Here is a tiny trained network, its code and every weight. The questions are about switching its units off for an input and a target symbol, where a switched-off unit gives its printed mean instead of its output.

import numpy as np


def w(rows, s, z=0):
    codes = np.array(rows[::2]) - 128.0
    scale = np.full(codes.shape[1], s)
    scale[-1] = z or s
    return codes * scale


def f(y):
    return np.maximum(y, 0)


def softmax(a):
    e = np.exp(a - a.max(-1, keepdims=True))
    return e / e.sum(-1, keepdims=True)


def log_softmax(a):
    a = a - a.max(-1, keepdims=True)
    return a - np.log(np.exp(a).sum(-1, keepdims=True))


def net(x, mask):
    ids = ['ΓΔΘαβεζμπψ'.index(c) for c in x.split()]
    T = len(ids)
    res = E[ids] + P[:T]
    u = 0
    for l in range(2):
        q, k, v = (res @ M[l].T for M in (Q, K, V))
        z = softmax(np.where(np.tri(T) > 0, q @ k.T / 4**0.5, -1e9)) @ v
        res = res + np.where(mask[u], z, O[l][:, -1]) @ O[l][:, :-1]
        u += 1
        y = f(res @ A[l][:, :-1].T + A[l][:, -1])
        res = res + np.where(mask[u : u + 4], y, B[l][:, -1]) @ B[l][:, :-1]
        u += 4
    return log_softmax(res[-1] @ U[:, :-1].T + U[:, -1])


Q, K, V, O, A, B = {}, {}, {}, {}, {}, {}
E = w([
[145,185,160,184,151,141,160,87,71,54],'Γ',
[120,91,169,192,147,90,152,165,96,113],'Δ',
[157,154,146,195,164,146,137,76,102,91],'Θ',
[148,106,151,172,173,96,124,141,126,118],'α',
[74,130,157,175,150,105,163,101,76,154],'β',
[24,158,82,94,190,103,133,165,11,145],'ε',
[70,210,134,105,104,210,32,95,15,140],'ζ',
[54,133,3,111,87,136,64,42,136,139],'μ',
[90,169,163,118,122,80,121,137,188,185],'π',
[157,135,165,65,84,170,156,132,83,176],'ψ',
],0.021)
P = w([
[117,222,147,161,112,32,173,163,24,147],'0',
[165,198,149,113,107,2,142,84,133,123],'1',
[179,100,114,66,172,55,69,139,34,165],'2',
[134,118,109,147,122,84,74,103,127,123],'3',
[127,148,157,112,85,70,117,102,133,129],'4',
[112,79,108,172,86,196,48,151,67,140],'5',
[91,85,129,119,94,173,94,150,71,176],'6',
[118,97,157,73,96,158,139,155,72,202],'7',
[146,126,144,81,37,165,120,132,134,180],'8',
[95,99,152,142,39,232,114,174,88,205],'9',
[109,148,165,91,35,242,143,140,87,206],'10',
],0.0087)
Q[0] = w([
[253,81,80,96,108,109,238,70,37,222],'L0H1',
[128,166,171,178,80,77,91,114,4,207],'L0H1',
[56,84,162,55,126,209,203,141,148,91],'L0H1',
[107,117,89,153,112,112,141,101,201,124],'L0H1',
],0.0061)
K[0] = w([
[120,162,100,144,104,153,174,118,80,240],'L0H1',
[105,64,118,2,130,247,203,105,169,158],'L0H1',
[185,127,124,162,105,130,148,120,122,18],'L0H1',
[203,159,97,38,142,154,133,103,125,146],'L0H1',
],0.0061)
V[0] = w([
[133,177,88,156,72,93,66,246,130,105],'L0H1',
[127,180,101,135,234,102,49,109,221,118],'L0H1',
[196,108,106,119,179,226,146,233,162,2],'L0H1',
[169,79,132,34,106,174,153,141,181,133],'L0H1',
],0.0079)
O[0] = w([
[180,91,222,10,139,53,117,32,152,121,136],'L0H1',
[130,108,109,77,168,121,181,96,15,233,82],'L0H1',
[232,114,170,43,97,130,162,159,102,127,3],'L0H1',
[190,96,60,118,73,166,101,120,128,117,50],'L0H1',
],0.012,0.013)
A[0] = w([
[221,129,232,147,90,92,185,155,65,79,172],'L0N1',
[185,239,139,171,175,122,212,195,108,126,60],'L0N2',
[148,111,178,108,164,131,167,149,179,254,178],'L0N3',
[78,151,110,88,122,125,174,177,80,124,3],'L0N4',
],0.0064,0.0024)
B[0] = w([
[173,67,139,55,100,146,92,57,77,96,198],'L0N1',
[93,121,72,196,158,193,101,30,215,87,253],'L0N2',
[215,145,112,136,98,106,44,91,102,193,210],'L0N3',
[106,83,87,109,9,104,79,186,110,85,198],'L0N4',
],0.011,0.0027)
Q[1] = w([
[93,122,150,138,203,103,130,156,130,134],'L1H1',
[162,89,85,60,135,128,134,157,115,136],'L1H1',
[213,123,114,90,72,128,254,85,116,149],'L1H1',
[82,121,131,177,139,125,68,68,99,153],'L1H1',
],0.0098)
K[1] = w([
[151,182,92,59,26,154,132,141,83,118],'L1H1',
[107,136,189,138,187,38,153,8,58,149],'L1H1',
[150,82,148,163,176,20,109,83,3,80],'L1H1',
[150,110,150,67,134,156,242,176,165,216],'L1H1',
],0.0058)
V[1] = w([
[103,246,114,81,162,202,138,117,5,20],'L1H1',
[95,58,98,86,75,58,190,209,145,116],'L1H1',
[146,205,232,73,76,95,12,201,105,255],'L1H1',
[54,135,45,21,111,171,22,42,242,96],'L1H1',
],0.006)
O[1] = w([
[127,89,159,205,120,112,177,235,24,21,130],'L1H1',
[78,124,54,175,98,54,45,103,103,118,50],'L1H1',
[109,214,109,12,163,151,69,111,71,130,161],'L1H1',
[158,133,55,44,45,113,154,145,71,110,251],'L1H1',
],0.011,0.014)
A[1] = w([
[148,196,111,224,120,66,112,133,138,57,103],'L1N1',
[35,65,67,110,153,108,83,111,85,112,90],'L1N2',
[228,241,254,178,140,157,167,155,149,237,255],'L1N3',
[117,163,155,143,146,93,102,183,136,5,120],'L1N4',
],0.0058,0.0036)
B[1] = w([
[116,152,41,125,154,136,174,93,104,215,226],'L1N1',
[181,162,139,217,112,187,124,68,176,166,229],'L1N2',
[138,83,71,158,209,150,107,125,104,37,201],'L1N3',
[153,152,255,134,49,127,128,167,129,195,247],'L1N4',
],0.0093,0.011)
U = w([
[142,106,202,144,144,142,182,94,134,156,62],'Γ',
[64,97,251,159,119,63,110,40,156,62,77],'Δ',
[143,140,141,189,194,141,155,148,124,78,106],'Θ',
[117,75,154,194,192,85,61,87,66,1,252],'α',
[28,127,159,179,217,159,158,192,179,123,83],'β',
[230,203,195,244,141,55,93,112,136,171,107],'ε',
[124,174,177,158,188,119,163,175,75,97,81],'ζ',
[86,67,75,124,144,79,186,112,15,96,213],'μ',
[59,136,145,108,207,142,174,121,113,149,110],'π',
[174,170,138,176,146,104,115,160,172,66,184],'ψ',
],0.0039,0.0045)

Each question gives the input, a string of symbols that net reads in full, and the target symbol t.
The units are the heads (4 rows each of Q, K, V and O) and the neurons (one row each of A and B). Each row of codes is followed by its name. A weight is (code - 128) times the scale printed after its matrix; where a second scale follows, it is the last column's (O, A, B and U).
mask holds one flag per unit, layer by layer, with each layer's heads first. A switched-off unit (its flag False) gives its mean, the last column of its rows in O or B, instead of its output. The means were averaged over made-up inputs and are rounded, as every weight is.
A unit's drop is (log p(t) with every unit on - log p(t) with that unit switched off) / (log p(t) with every unit on - log p(t) with every unit switched off).
The circuit of an input: a set's keep is (log p(t) with only the set's units on - log p(t) with every unit switched off) / (log p(t) with every unit on - log p(t) with every unit switched off). Starting from all 10 units, units are removed one at a time, each time the one whose removal leaves the highest keep (on an exact tie, the one counted first), for as long as the keep stays at least 0.8.
units of the circuit, in order: the units of the circuit, biggest drop first
most important unit: the unit with the biggest drop
k most important neurons: the k neurons with the biggest drops, biggest first
k most important neurons of layer l: the k neurons of layer l with the biggest drops, biggest first
input Γ β Δ Θ Θ, target Θ: 2 most important neurons of layer 0 : (L0N2, L0N4)
input Δ π ε Δ ε α, target ε: most important unit : L0N4
input Θ π α π π ζ, target π: units of the circuit, in order : (L1H1, L0N3, L0H1)
input Δ Θ π Δ π Δ ζ π α, target π: units of the circuit, in order : (L1H1, L0N3)
input α π Δ β Γ Δ π ζ π Δ, target π: units of the circuit, in order : (L1H1, L0N3)
input α α π π Γ, target π: units of the circuit, in order : (L1H1, L0H1, L0N3)
input Δ ε ζ ζ, target ζ: units of the circuit, in order : (L1H1, L1N4)
input ζ α α Θ Θ α Θ Γ Γ ε, target ε: units of the circuit, in order : (L1N2, L1H1, L0N4, L1N4)
input Θ Γ Δ Δ Γ, target Δ: units of the circuit, in order : (L0N1, L0H1, L1H1)
input Γ α π ζ β π π Γ, target π: units of the circuit, in order : (L1H1, L0N3, L0H1)
input ζ α ζ Θ α ε α Θ, target ε: 2 most important neurons of layer 0 : (L0N4, L0N2)
input ζ μ α ζ β, target ζ: units of the circuit, in order : (L1H1, L0H1, L1N4)
input Δ Γ Δ, target Δ: units of the circuit, in order : (L0H1, L0N1, L1H1)
input Δ α Θ, target α: most important unit : L1N3
input π Γ α μ, target μ: 2 most important neurons : (L0N3, L1N4)
input π π α ε Γ Δ π ε, target π: units of the circuit, in order : (L1H1, L0N3)
input β μ ζ β μ π β Θ, target π: units of the circuit, in order : (L1H1, L0N3, L0H1)
input μ π α Γ β α, target β: units of the circuit, in order : (L0H1, L1H1, L0N3)
input ζ α π μ μ α Θ β ε α, target ε: 3 most important neurons : (L0N4, L1N2, L1N4)
input β α ζ π, target π: most important unit : L1H1
input μ Δ Γ Θ Θ α, target α: 3 most important neurons : (L1N3, L1N4, L1N1)
input Γ Γ Θ, target Θ: 2 most important neurons : (L0N2, L1N3)
input μ Θ Θ μ Δ Δ α Γ, target α: 2 most important neurons of layer 1 : (L1N3, L1N4)
input π μ Θ Δ π α β, target π: 2 most important neurons : (L0N3, L1N4)
input Γ ε Δ, target ε: 2 most important neurons of layer 0 : (L0N1, L0N4)
input ε Θ Γ, target ε: 4 most important neurons : (L1N4, L0N4, L1N2, L1N1)
